Below are the code and all the weights of a small trained network. Each question names an input and a class and asks about switching units off, where a switched-off unit gives its printed mean instead of its output.

import numpy as np


def w(rows, s, z=0):
    codes = np.array(rows[::2]) - 128.0
    scale = np.full(codes.shape[1], s)
    scale[-1] = z or s
    return codes * scale


def f(y):
    return np.maximum(y, 0)


def log_softmax(a):
    a = a - a.max(-1, keepdims=True)
    return a - np.log(np.exp(a).sum(-1, keepdims=True))


def net(x, mask):
    res = np.array(x, float).reshape(1, 7) / 4 @ E
    y = f(res @ A[0][:, :-1].T + A[0][:, -1])
    res = res + np.where(mask, y, B[0][:, -1]) @ B[0][:, :-1]
    return log_softmax(res[-1] @ U[:, :-1].T + U[:, -1])


A, B = {}, {}
E = w([
[77,105,200,254,196],'x0',
[220,156,92,149,56],'x1',
[88,175,130,125,171],'x2',
[198,114,105,100,181],'x3',
[134,222,76,175,156],'x4',
[214,68,200,78,190],'x5',
[144,90,236,98,80],'x6',
],0.0098)
A[0] = w([
[133,166,154,242,98,162],'n0',
[74,152,169,103,102,73],'n1',
[114,120,147,123,105,53],'n2',
[177,75,116,157,244,156],'n3',
[70,96,137,128,64,160],'n4',
[80,113,79,62,173,80],'n5',
[110,135,130,119,207,179],'n6',
[118,61,171,142,96,55],'n7',
[88,119,5,90,139,228],'n8',
[166,88,199,111,76,28],'n9',
[53,69,126,151,71,98],'n10',
[182,81,154,44,77,104],'n11',
[188,104,98,121,69,97],'n12',
[82,142,213,167,151,253],'n13',
],0.012,0.0043)
B[0] = w([
[13,34,32,221,108,220],'n0',
[62,117,188,182,146,163],'n1',
[122,97,111,164,131,139],'n2',
[254,75,255,144,189,223],'n3',
[230,52,158,203,227,190],'n4',
[139,156,203,236,151,182],'n5',
[59,118,141,197,224,194],'n6',
[224,142,213,90,115,175],'n7',
[164,244,115,197,131,250],'n8',
[192,123,214,67,114,199],'n9',
[196,102,108,184,192,188],'n10',
[142,116,128,6,83,246],'n11',
[213,133,104,73,68,205],'n12',
[104,78,237,75,175,221],'n13',
],0.0076,0.012)
U = w([
[48,105,152,123,144,89],'0',
[108,87,26,208,90,48],'1',
[176,221,54,144,42,93],'2',
[182,95,128,7,78,136],'3',
[161,79,157,191,205,254],'4',
],0.011,0.0017)

Each question gives the input, the list of numbers given to net, and the class t.
The units are the neurons (one row each of A and B). Each row of codes is followed by its name. A weight is (code - 128) times the scale printed after its matrix; where a second scale follows, it is the last column's (A, B and U).
mask holds one flag per neuron, in row order. A switched-off neuron (its flag False) gives its mean, the last column of its row in B, instead of its output. The means were averaged over made-up inputs and are rounded, as every weight is.
A unit's drop is (log p(t) with every unit on - log p(t) with that unit switched off) / (log p(t) with every unit on - log p(t) with every unit switched off).
The circuit of an input: a set's keep is (log p(t) with only the set's units on - log p(t) with every unit switched off) / (log p(t) with every unit on - log p(t) with every unit switched off). Starting from the 12 units with the biggest drops (on a tie, the unit counted first), units are removed one at a time, each time the one whose removal leaves the highest keep (on an exact tie, the one counted first), for as long as the keep stays at least 0.8.
units of the circuit, in order: the units of the circuit, biggest drop first
unit that matters most: the unit with the biggest drop
k most important neurons: the k neurons with the biggest drops, biggest first
drop when u is switched off: that unit's drop, to one decimal
input [-6,-5,7,0,0,-2,-4], class 2: units of the circuit, in order : n8
input [-3,-2,1,2,3,-1,3], class 2: units of the circuit, in order : n13, n3
input [-1,-2,-5,1,-1,-4,-5], class 2: units of the circuit, in order : n8, n3
input [-1,3,-6,-6,5,-1,3], class 1: units of the circuit, in order : n0, n3
input [-8,-7,1,8,-4,-7,3], class 2: units of the circuit, in order : n8, n13
input [6,0,-3,7,-1,-7,-6], class 1: units of the circuit, in order : n0, n4
input [5,0,-7,-6,4,-5,-1], class 1: 2 most important neurons : n0, n3
input [-4,2,3,-2,-6,-6,-4], class 2: 2 most important neurons : n8, n0
input [-1,7,6,-1,0,-2,5], class 2: 3 most important neurons : n13, n3, n11
input [-7,-7,8,3,0,-8,3], class 4: 3 most important neurons : n5, n1, n4
input [-2,-4,-6,5,1,-3,-7], class 2: 3 most important neurons : n8, n13, n4
input [-3,-8,2,-6,-1,8,4], class 3: 3 most important neurons : n11, n9, n0
input [0,2,5,-6,2,4,-1], class 0: 2 most important neurons : n3, n4
input [4,8,8,-1,-7,-7,-1], class 1: units of the circuit, in order : n0
input [0,-4,-3,-7,0,4,8], class 3: 2 most important neurons : n11, n9
input [5,-8,7,-3,6,1,7], class 0: drop when n1 is switched off : 0.2
input [0,8,-8,7,5,-3,1], class 2: drop when n12 is switched off : 0.1
input [2,-3,3,1,-7,5,2], class 3: drop when n0 is switched off : 0.2
input [6,5,-3,-3,-2,-4,-6], class 1: drop when n0 is switched off : 0.1
input [-5,-8,6,1,4,4,7], class 0: unit that matters most : n4
